Below are the code and all the weights of a small trained network. Each question names an input and a target symbol and asks about switching units off, where a switched-off unit gives its printed mean instead of its output.

import numpy as np


def w(rows, s, z=0):
    codes = np.array(rows[::2]) - 128.0
    scale = np.full(codes.shape[1], s)
    scale[-1] = z or s
    return codes * scale


def f(y):
    return np.maximum(y, 0)


def softmax(a):
    e = np.exp(a - a.max(-1, keepdims=True))
    return e / e.sum(-1, keepdims=True)


def log_softmax(a):
    a = a - a.max(-1, keepdims=True)
    return a - np.log(np.exp(a).sum(-1, keepdims=True))


def net(x, mask):
    ids = ['αβγδεζηλμξστφψω'.index(c) for c in x.split()]
    T = len(ids)
    res = E[ids] + P[:T]
    u = 0
    for l in range(2):
        r = res
        for j in range(2):
            rows = slice(2 * j, 2 * j + 2)
            q, k, v = (r @ M[l][rows].T for M in (Q, K, V))
            z = softmax(np.where(np.tri(T) > 0, q @ k.T / 2**0.5, -1e9)) @ v
            o = O[l][rows]
            res = res + np.where(mask[u + j], z, o[:, -1]) @ o[:, :-1]
        u += 2
        y = f(res @ A[l][:, :-1].T + A[l][:, -1])
        res = res + np.where(mask[u : u + 4], y, B[l][:, -1]) @ B[l][:, :-1]
        u += 4
    return log_softmax(res[-1] @ U[:, :-1].T + U[:, -1])


Q, K, V, O, A, B = {}, {}, {}, {}, {}, {}
E = w([
[119,91,193,94,98,143,208,238],'α',
[175,102,110,255,169,86,78,44],'β',
[233,99,121,138,63,188,57,186],'γ',
[104,84,204,178,77,205,202,159],'δ',
[41,132,116,147,169,36,76,157],'ε',
[203,217,171,31,98,50,195,134],'ζ',
[97,178,104,87,200,69,143,63],'η',
[218,98,122,181,136,113,90,147],'λ',
[181,112,221,132,176,231,185,66],'μ',
[117,85,110,86,166,144,100,206],'ξ',
[39,79,137,243,104,86,196,139],'σ',
[144,107,164,48,180,116,204,190],'τ',
[225,141,149,116,193,58,95,162],'φ',
[159,169,158,208,113,180,37,105],'ψ',
[19,138,152,168,85,124,147,214],'ω',
],0.0086)
P = w([
[177,224,179,167,191,139,138,193],'0',
[167,75,239,96,67,34,62,67],'1',
[204,153,28,100,110,200,201,177],'2',
[57,15,162,136,224,179,127,151],'3',
[177,69,254,81,88,33,56,44],'4',
[113,155,29,117,121,185,196,86],'5',
],0.0095)
Q[0] = w([
[207,189,77,85,94,58,114,44],'0.h1',
[164,86,144,140,167,134,135,151],'0.h1',
[155,197,125,80,35,64,144,54],'0.h2',
[221,105,255,158,139,123,102,49],'0.h2',
],0.0091)
K[0] = w([
[204,234,95,166,130,115,162,141],'0.h1',
[101,138,151,92,167,157,157,117],'0.h1',
[166,253,115,136,109,110,156,106],'0.h2',
[155,209,190,191,230,182,109,156],'0.h2',
],0.011)
V[0] = w([
[111,112,173,42,136,90,148,101],'0.h1',
[179,67,157,110,107,110,48,124],'0.h1',
[56,129,96,76,103,151,222,254],'0.h2',
[57,188,35,68,176,66,55,166],'0.h2',
],0.0071)
O[0] = w([
[138,137,123,57,189,84,155,56,133],'0.h1',
[254,101,105,119,169,97,59,63,131],'0.h1',
[146,60,146,72,84,191,118,214,137],'0.h2',
[93,94,129,122,192,118,64,223,2],'0.h2',
],0.0084,0.0065)
A[0] = w([
[185,209,84,26,203,215,167,74,184],'0.n1',
[33,183,148,228,77,192,92,198,52],'0.n2',
[110,153,2,181,89,72,120,118,184],'0.n3',
[118,103,32,192,157,184,195,115,252],'0.n4',
],0.0059,0.003)
B[0] = w([
[75,102,45,143,114,55,254,169,255],'0.n1',
[94,233,121,189,37,189,22,168,163],'0.n2',
[166,177,166,119,100,77,160,238,160],'0.n3',
[97,46,40,212,90,92,189,159,238],'0.n4',
],0.0067,0.0062)
Q[1] = w([
[166,254,28,117,117,142,158,116],'1.h1',
[86,82,25,161,194,197,208,166],'1.h1',
[70,77,16,66,141,160,157,155],'1.h2',
[148,66,236,86,125,111,145,75],'1.h2',
],0.0073)
K[1] = w([
[176,120,96,115,66,73,137,101],'1.h1',
[79,19,85,97,110,130,122,55],'1.h1',
[122,2,99,76,109,114,129,98],'1.h2',
[138,172,200,149,137,85,59,112],'1.h2',
],0.0094)
V[1] = w([
[72,131,80,218,135,52,99,89],'1.h1',
[59,140,134,76,199,2,180,133],'1.h1',
[112,59,173,92,43,55,130,67],'1.h2',
[27,89,69,142,120,139,142,149],'1.h2',
],0.0068)
O[1] = w([
[2,93,33,27,127,18,101,50,172],'1.h1',
[13,223,165,104,170,152,202,184,9],'1.h1',
[205,212,165,138,52,146,127,181,105],'1.h2',
[117,83,56,42,116,187,89,187,254],'1.h2',
],0.0067,0.003)
A[1] = w([
[121,104,255,119,214,113,59,146,138],'1.n1',
[38,108,166,54,136,128,83,79,94],'1.n2',
[85,117,89,75,147,145,133,116,12],'1.n3',
[60,162,211,132,158,196,107,196,253],'1.n4',
],0.0084,0.0013)
B[1] = w([
[50,112,142,164,200,186,152,200,228],'1.n1',
[51,198,78,138,49,173,101,159,207],'1.n2',
[203,178,146,152,109,145,108,117,253],'1.n3',
[108,151,148,8,140,121,79,46,208],'1.n4',
],0.012,0.0037)
U = w([
[125,111,151,170,230,75,142,199,165],'α',
[229,106,119,98,138,112,95,87,175],'β',
[121,155,114,178,172,140,98,65,187],'γ',
[163,220,180,96,91,53,139,107,179],'δ',
[54,138,133,192,139,133,232,130,140],'ε',
[144,139,185,208,63,196,140,179,10],'ζ',
[111,141,49,160,106,122,143,255,221],'η',
[82,184,122,122,123,148,105,137,50],'λ',
[150,100,133,156,196,86,120,105,186],'μ',
[149,178,186,110,107,177,124,161,118],'ξ',
[120,53,99,102,188,148,100,154,87],'σ',
[86,108,100,131,185,64,115,48,107],'τ',
[97,206,73,96,91,142,146,45,2],'φ',
[100,104,152,55,171,98,155,99,112],'ψ',
[135,126,100,47,57,133,74,108,85],'ω',
],0.0076,0.0047)

Each question gives the input, a string of symbols that net reads in full, and the target symbol t.
The units are the heads (2 rows each of Q, K, V and O) and the neurons (one row each of A and B). Each row of codes is followed by its name. A weight is (code - 128) times the scale printed after its matrix; where a second scale follows, it is the last column's (O, A, B and U).
mask holds one flag per unit, layer by layer, with each layer's heads first. A switched-off unit (its flag False) gives its mean, the last column of its rows in O or B, instead of its output. The means were averaged over made-up inputs and are rounded, as every weight is.
A unit's drop is (log p(t) with every unit on - log p(t) with that unit switched off) / (log p(t) with every unit on - log p(t) with every unit switched off).
The circuit of an input: a set's keep is (log p(t) with only the set's units on - log p(t) with every unit switched off) / (log p(t) with every unit on - log p(t) with every unit switched off). Starting from all 12 units, units are removed one at a time, each time the one whose removal leaves the highest keep (on an exact tie, the one counted first), for as long as the keep stays at least 0.8.
circuit, biggest first: the units of the circuit, biggest drop first
unit that matters most: the unit with the biggest drop
top k neurons in layer l: the k neurons of layer l with the biggest drops, biggest first
which heads matter: for each layer, one digit per head in row order, 1 if its drop is at least 0.15 and else 0, layers parted by /
input μ σ μ σ δ ψ, target η: unit that matters most -> 0.n4
input ψ ω μ δ σ, target τ: circuit, biggest first -> 1.h1, 1.h2, 0.h2
input δ ω ε σ δ, target β: circuit, biggest first -> 1.h1, 0.h1, 0.n2, 0.n1
input δ ζ ω γ σ, target β: which heads matter -> 11 / 10
input δ α δ α, target ξ: circuit, biggest first -> 1.n4, 0.h2, 1.h1, 1.h2
input σ σ γ ε, target λ: circuit, biggest first -> 1.h1, 1.n4, 1.n2, 0.h2
input δ α μ β, target τ: which heads matter -> 11 / 10
input ψ τ ζ δ, target ζ: which heads matter -> 01 / 11
input μ β μ ω ξ, target δ: which heads matter -> 01 / 01
input μ γ δ β ε, target δ: which heads matter -> 01 / 01
input μ δ η μ σ, target δ: circuit, biggest first -> 1.h2, 0.h2, 0.n1, 0.n4
input ψ δ ζ δ μ, target τ: top 2 neurons in layer 0 -> 0.n1, 0.n2
input τ σ σ δ σ, target ξ: which heads matter -> 01 / 11
input φ μ ω μ ξ, target ε: top neuron in layer 0 -> 0.n4
input ω λ ψ σ σ μ, target η: circuit, biggest first -> 1.h2, 0.n4
input β σ μ ψ τ, target φ: which heads matter -> 01 / 10
input ψ δ φ μ μ, target τ: which heads matter -> 11 / 11
input μ σ μ μ, target ε: top 2 neurons in layer 0 -> 0.n1, 0.n4
input σ δ σ γ, target β: top 2 neurons in layer 1 -> 1.n1, 1.n2
input ζ φ σ τ, target ψ: which heads matter -> 11 / 10
input μ φ δ γ ψ β, target η: circuit, biggest first -> 0.n3, 0.n4
input α μ α σ, target η: top 3 neurons in layer 0 -> 0.n4, 0.n2, 0.n3
input μ ω ζ ξ, target σ: which heads matter -> 01 / 10
input η ε μ ζ, target δ: top 3 neurons in layer 0 -> 0.n4, 0.n1, 0.n2
input σ ζ φ μ τ, target ω: which heads matter -> 10 / 10
input μ γ δ ζ, target δ: unit that matters most -> 1.h2
input δ φ μ γ ψ, target β: unit that matters most -> 1.h1
input μ σ α μ τ, target δ: circuit, biggest first -> 1.h2, 0.h2, 0.n1
input φ ψ α δ ψ, target ε: top 3 neurons in layer 1 -> 1.n1, 1.n2, 1.n3
input σ λ τ γ ψ, target ω: which heads matter -> 10 / 11
